The symbols move the nodes like this.
at | gu zo si ve
BS | ZR HF DZ RN
GD | SN SZ DD SL
FS | ZP GF QR RT
TP | BH RT HR QR
GT | FF PN QC DN
SQ | RD QJ GG MT
GG | SQ RD SR MS
ZP | GF MZ FS MM
LL | CJ NB MF MN
DH | GH FL NC QZ
QH | CP NT RN HF
CR | QQ HL LZ HG
LF | CF DD MR LP
PF | ZG TC FC GL
FF | PN BN GT RC
MZ | RZ SF GF NJ
NH | FR BQ GL TC
BP | NC DH FQ JT
CZ | GB MR BM QD
NB | DS LJ CJ QL
SB | DQ HG HM LZ
HR | TP BH HF NT
TT | HC TB LJ QP
ZR | HF HR BS QH
QJ | CT FQ RD SD
TB | LZ CR HC SB
FB | GL NH LM PF
JN | QZ DZ JT DH
HF | HR TP ZR CP
MM | RJ NJ RT GF
FJ | JT JN GR BP
HM | SB DQ QP TB
BN | RH FC PN JD
RZ | SF QD MZ BM
CP | NT QR QH HR
RJ | NJ BM MM MZ
GB | MR LF CZ MJ
SZ | MF LL SN RF
JT | JN QZ FJ NC
TN | FM SL LP DD
LZ | CR QQ TB DQ
GH | FL RN DH DZ
GR | FJ JT SD FQ
TC | ZM SR ZG FR
DN | RC ZH HL FF
CL | MN LS RF LL
PN | BN RH FF ZH
QD | MJ RQ SF GB
NC | DH GH BP JN
FL | RN QH GH BS
CF | DD GD LF TN
BQ | ML MS FR SR
FQ | BP NC CT FJ
ZG | TC ZM PF NH
ZM | SR GG TC BQ
RC | ZH JD DN PN
HL | DN RC QQ GT
ML | MS MT BQ GG
HC | TB LZ TT HM
MN | LS QL CL CJ
CT | FQ BP QJ GR
MS | MT NR ML SQ
JD | LM FB ZH RH
RT | MM RJ BH ZP
RD | QJ CT SQ NR
MJ | RQ LP QD MR
TL | DG QP QL LJ
QC | GT FF HG HL
LJ | TT HC DS DG
DQ | HG QC SB CR
LM | FB GL JD FC
ZH | JD LM RC BN
NJ | BM CZ RJ RZ
QL | TL DG LS DS
FR | BQ ML NH ZM
RQ | LP TN MJ LF
DS | LJ TT NB TL
LP | TN FM RQ CF
QR | FS ZP NT BH
GL | NH FR FB ZG
SN | SZ MF GD HB
QP | HM SB DG HC
SF | QD MJ RZ CZ
HG | QC GT DQ QQ
SD | GR FJ NR CT
GF | MZ RZ ZP RJ
DD | GD SN CF FM
BH | RT MM TP FS
MT | NR SD MS RD
FC | PF ZG RH FB
NR | SD GR MT QJ
QZ | DZ BS JN GH
RH | FC PF BN LM
DZ | BS ZR QZ FL
FM | SL HB TN GD
MF | LL CJ SZ CL
RF | CL MN HB MF
DG | QP HM TL TT
CJ | NB DS LL LS
LS | QL TL MN NB
SL | HB RF FM SN
BM | CZ GB NJ SF
QQ | HL DN CR QC
HB | RF CL SL SZ
RN | QH CP FL ZR
SR | GG SQ ZM ML
NT | QR FS CP TP
MR | LF CF GB RQ

In the rows, 25 stands for zero.

The rows follow the links: the fewer symbols apart two nodes are, the more alike their rows tend to be.

Known rows, each with its node:
33 22 23 27 10 35 33 28 23 36 28 31 23 35 31 20 10 29 22 21 26 36 28 25 19 27 22 45 27 21 30 26 18 22 3 26 21 27 27 8 24 26 28 24 22 7 16 26 32 21 23 23 15 24: QQ
25 24 22 16 13 30 26 21 32 35 27 34 25 31 30 30 1 22 16 29 25 34 28 23 30 23 23 39 19 16 20 23 21 16 20 17 23 23 39 14 18 25 22 21 39 13 20 25 29 12 24 19 13 24: NB
18 22 20 19 39 16 15 22 29 14 27 26 21 17 19 27 34 25 18 28 27 14 23 24 29 26 27 6 20 18 21 26 31 16 46 18 28 24 27 40 17 28 23 20 36 42 31 29 20 23 25 20 36 23: MM
28 26 27 15 15 35 34 22 33 33 25 26 27 35 29 30 2 12 25 30 24 31 31 23 30 22 23 36 17 25 21 21 18 26 21 16 21 23 40 14 26 23 22 26 41 14 16 22 31 11 23 26 15 26: MN
27 30 30 25 39 33 35 22 24 15 24 15 28 32 18 30 43 19 32 27 23 13 29 26 28 22 23 6 25 31 21 23 20 32 45 25 22 24 19 37 30 22 23 30 25 41 19 20 30 31 26 30 36 27: CP
29 20 26 35 32 31 33 27 15 19 30 16 20 30 22 21 47 30 35 23 28 19 24 27 23 29 24 16 34 34 27 31 21 35 28 35 23 26 8 30 33 30 27 28 5 33 21 30 29 38 29 31 32 23: SD
24 25 20 21 39 27 23 21 28 13 26 28 23 28 18 29 37 29 15 29 25 12 27 24 30 24 24 5 21 15 20 25 23 14 48 22 23 23 25 39 15 24 22 19 32 44 22 26 27 26 25 18 35 25: FS
31 22 26 34 33 34 35 28 16 18 29 17 21 33 22 19 48 32 32 22 27 19 26 27 21 29 23 16 34 32 28 30 20 33 28 34 22 26 9 30 31 28 27 27 6 34 19 30 31 39 28 30 33 22: CT
23 30 31 27 39 22 26 24 23 13 21 14 30 23 19 27 43 20 35 25 21 14 24 26 25 21 25 6 25 34 23 21 27 35 42 27 26 25 17 38 32 20 25 30 21 41 28 20 22 33 27 31 37 27: ZR
21 31 27 29 39 16 15 26 21 14 19 21 29 15 19 24 47 31 24 23 22 15 20 26 23 22 27 7 28 24 26 23 32 23 36 29 28 25 14 40 24 21 27 25 17 40 34 20 18 35 26 25 37 27: DZ
24 31 31 26 39 26 30 24 24 14 22 13 30 26 18 29 43 19 34 26 22 14 24 25 27 21 24 5 26 34 23 22 25 36 42 26 25 24 18 39 33 21 24 31 22 41 23 19 26 32 26 31 36 27: QH
32 21 26 13 34 32 35 28 33 17 31 17 20 33 21 20 20 5 32 23 26 18 30 23 21 29 23 14 15 32 28 26 19 33 29 15 22 26 37 30 31 29 26 27 44 36 17 29 30 18 17 30 35 23: QD
28 28 28 15 16 33 35 22 33 32 25 24 28 35 29 30 2 10 30 28 23 31 30 23 30 22 22 36 18 30 21 21 18 29 22 16 20 24 41 15 29 22 23 28 42 15 16 22 31 12 22 28 16 26: LL
21 29 26 11 25 12 14 27 35 24 19 29 30 15 25 22 7 12 20 23 22 25 22 22 21 22 28 25 15 20 28 18 32 19 20 13 28 27 41 27 21 20 26 24 47 24 35 20 17 11 17 22 26 27: FM
29 20 26 22 10 30 33 27 24 36 29 23 20 29 32 20 6 16 33 22 27 37 27 24 22 28 24 43 24 33 28 28 23 34 5 24 23 26 30 10 34 29 26 28 26 8 21 29 28 19 23 31 14 23: LZ
18 20 22 18 39 13 15 23 30 14 26 22 19 13 18 24 31 17 24 27 28 14 22 24 27 28 28 7 18 24 22 27 32 24 43 19 28 23 29 40 23 29 23 23 38 41 35 30 18 23 23 25 34 22: RJ
18 19 21 38 25 16 14 22 14 24 27 28 20 15 25 25 42 44 20 27 27 25 18 28 27 27 27 24 35 20 22 31 32 19 29 36 29 24 9 27 21 29 23 22 3 25 34 30 18 38 32 22 23 22: GG
22 21 25 16 38 18 23 25 32 15 28 14 19 19 19 22 27 6 34 25 28 15 23 23 25 29 27 10 17 34 25 26 29 35 38 17 27 25 33 37 32 30 25 28 40 39 30 31 21 20 20 31 34 22: RZ
35 23 22 12 32 35 33 29 34 20 30 25 23 37 22 18 16 11 21 20 26 19 32 23 19 28 21 16 14 22 30 23 18 21 25 12 21 27 39 29 21 27 28 23 47 33 15 27 33 14 16 23 33 24: MR
22 30 30 14 21 17 22 25 34 28 20 20 31 19 26 28 5 3 32 25 21 28 24 22 25 21 27 30 15 33 24 19 29 34 20 14 27 25 41 22 33 20 25 30 44 20 30 19 19 12 20 30 22 28: HB
28 28 27 24 40 35 34 22 26 13 25 19 27 35 18 30 40 24 25 28 24 13 30 24 29 22 22 5 24 26 21 23 18 26 48 24 20 24 21 36 25 22 22 26 27 43 16 23 32 29 27 26 35 26: NT

Each walk starts at a row. The symbols on each line, taken left to right, move it on to the next node.
Each answer is a row, close to the row of the node it stands for.
start 26 28 32 15 18 28 33 23 33 30 22 21 29 29 27 30 3 5 35 26 23 29 28 23 27 20 24 33 17 34 22 20 21 35 22 15 23 24 41 18 33 20 23 30 43 17 21 21 27 12 22 31 17 27
ve ve zo si si ve zo
23 22 21 17 12 26 23 21 31 34 26 36 25 27 31 29 0 24 15 29 25 34 27 23 30 24 24 39 19 15 20 25 23 14 19 18 23 23 38 14 17 26 22 20 38 12 23 27 27 12 24 19 12 24
zo ve gu ve si ve ve zo
30 20 25 25 10 32 34 27 25 36 30 24 21 32 31 20 7 18 32 23 27 36 28 25 22 28 23 44 25 32 28 28 21 33 6 24 23 27 30 8 31 29 27 27 26 9 19 28 31 18 24 30 13 23
start 18 21 22 17 38 12 17 23 30 15 26 18 19 14 19 25 30 13 27 26 28 14 22 24 26 28 28 8 17 27 23 27 32 27 41 17 29 25 31 40 27 30 25 24 38 40 35 30 18 22 22 27 35 22
zo ve gu ve gu zo si
30 26 21 11 30 26 22 29 36 21 25 31 27 28 23 21 10 18 13 20 24 22 28 23 19 26 24 19 13 14 31 20 23 12 21 12 24 27 41 28 15 24 28 20 49 30 23 24 27 12 16 16 31 25
ve zo gu zo si gu zo ve
27 24 23 16 14 33 30 22 32 34 26 32 25 32 30 30 1 19 19 30 24 34 30 23 31 24 22 38 17 18 20 22 19 19 21 16 22 23 39 13 20 25 22 22 40 12 18 24 30 12 24 21 13 25
start 26 27 29 15 17 31 34 22 32 31 23 21 29 32 28 30 3 6 32 27 23 30 29 23 28 21 23 34 17 31 21 20 20 33 21 16 23 24 40 17 32 23 23 30 42 17 18 21 29 11 21 30 17 27
gu ve si zo si gu si zo
22 23 19 18 12 22 20 21 31 35 26 36 23 24 30 29 2 25 15 28 26 34 25 24 30 24 24 41 20 15 21 24 26 14 18 19 26 23 37 14 16 27 23 20 37 10 25 27 24 12 24 18 13 23
gu si ve zo zo zo
33 21 23 25 10 35 34 28 24 36 28 30 23 35 32 20 9 26 26 22 27 36 29 25 20 27 21 44 26 26 29 28 18 25 4 26 21 27 28 9 27 28 27 24 23 8 17 26 33 20 22 25 15 23
start 23 20 26 37 30 23 27 26 15 21 29 15 20 22 22 21 47 30 36 23 28 20 21 28 24 29 25 18 35 36 26 31 26 37 28 35 26 26 7 29 34 31 26 28 5 31 27 29 23 40 29 32 29 22
zo gu zo gu si ve zo
21 31 29 29 39 16 17 25 23 13 20 19 31 15 18 25 46 27 27 23 22 15 20 25 24 22 28 7 27 26 26 22 31 28 38 28 28 26 16 40 26 20 25 27 17 42 33 19 18 34 27 27 37 28
zo gu si si zo gu zo gu si zo
19 21 20 19 38 14 13 22 30 14 26 23 20 15 19 27 33 21 19 27 27 14 22 23 28 28 28 7 19 21 21 27 31 19 44 19 29 23 29 41 20 29 23 21 36 41 34 29 18 24 24 22 35 22
start 24 20 27 16 37 21 27 26 33 15 29 13 19 22 19 21 24 4 37 24 28 16 25 23 23 29 25 10 17 35 26 26 27 37 36 17 26 25 33 37 33 30 26 28 40 39 28 31 24 19 19 32 35 21
ve si ve ve gu gu
35 23 23 13 34 35 37 29 35 18 31 21 22 36 21 17 17 9 26 21 27 19 32 23 20 29 21 15 14 26 30 24 17 26 26 14 20 27 38 29 25 27 28 24 45 34 14 27 33 15 17 26 33 24
gu si gu gu ve
28 27 21 12 29 23 19 29 36 22 23 33 28 24 23 21 9 18 12 20 24 23 26 22 20 25 25 21 14 14 30 20 26 12 19 13 25 27 42 28 14 23 28 21 49 28 26 22 24 11 15 16 30 26
start 25 30 31 25 39 29 32 22 24 14 22 14 30 29 17 29 43 18 34 26 23 13 27 26 27 21 24 6 25 34 23 22 21 35 44 26 23 23 18 38 32 20 23 30 23 42 21 21 27 32 27 32 37 28
zo gu si si si gu
27 29 29 24 40 34 35 21 25 13 24 17 28 34 18 30 41 21 29 28 23 14 29 25 29 21 21 6 25 29 21 22 19 29 46 25 21 23 20 36 27 22 23 28 26 42 17 22 31 30 27 28 36 27
zo si si ve gu si gu
26 26 21 23 40 34 29 22 27 13 27 24 26 33 17 31 39 27 18 29 24 12 29 26 29 23 23 5 22 19 20 24 19 18 48 23 21 22 23 37 18 25 22 22 28 43 17 24 30 29 27 20 36 25
start 22 30 32 14 20 21 26 23 34 29 21 19 30 23 27 28 4 2 35 26 22 29 26 23 26 20 26 30 17 35 23 19 27 35 21 15 26 24 40 22 34 20 24 31 44 18 27 19 23 11 21 32 20 28
gu si gu ve gu zo si zo
20 21 19 18 12 20 18 22 29 35 26 35 22 20 30 28 1 25 16 27 27 34 24 24 30 25 25 41 20 16 21 26 28 15 17 19 26 23 36 15 17 27 22 20 36 11 28 28 22 13 25 18 13 23
si zo zo gu si si
19 19 23 20 11 14 18 23 28 36 27 27 19 15 30 25 2 17 28 27 26 36 22 23 26 28 27 42 22 28 23 27 31 27 12 20 29 25 35 15 28 30 23 25 32 9 33 30 18 14 24 26 12 22
start 21 20 25 38 30 20 24 25 14 22 28 17 19 19 23 22 46 32 34 25 28 21 20 27 25 29 27 19 35 35 25 32 29 34 28 35 27 25 8 30 32 31 25 27 4 30 30 30 22 40 30 32 28 22
ve gu si si ve si ve si
17 20 22 37 26 15 14 23 14 24 26 25 19 14 25 26 44 41 23 27 27 24 18 27 28 28 28 24 36 24 22 31 31 24 30 36 29 24 7 29 24 30 22 23 3 27 34 30 17 38 32 24 24 22
zo gu gu zo si ve zo si gu gu
21 30 25 30 39 17 15 27 20 15 20 23 28 16 19 23 47 36 21 23 23 15 20 26 22 23 27 8 29 20 28 23 31 20 35 29 28 26 13 39 21 21 26 25 17 39 32 21 18 34 26 23 37 28
start 34 22 25 13 34 34 36 28 34 17 29 19 21 35 21 19 18 6 30 21 27 19 31 22 19 29 21 13 15 30 29 25 18 30 29 14 20 28 37 30 29 28 27 26 44 35 15 28 33 16 18 27 35 23
si zo zo gu si si
33 25 21 12 31 29 26 30 36 21 26 31 25 32 23 18 11 17 15 21 24 21 31 21 18 26 23 19 14 15 30 23 20 14 22 13 22 27 41 28 15 25 28 20 47 30 19 24 29 13 16 19 32 25
zo ve ve gu zo si ve
24 29 32 14 19 24 30 23 34 30 21 20 29 26 28 29 5 3 35 26 22 29 26 22 27 20 24 32 16 35 23 19 24 36 22 15 25 24 40 20 34 20 24 31 43 18 24 20 25 12 21 32 19 28
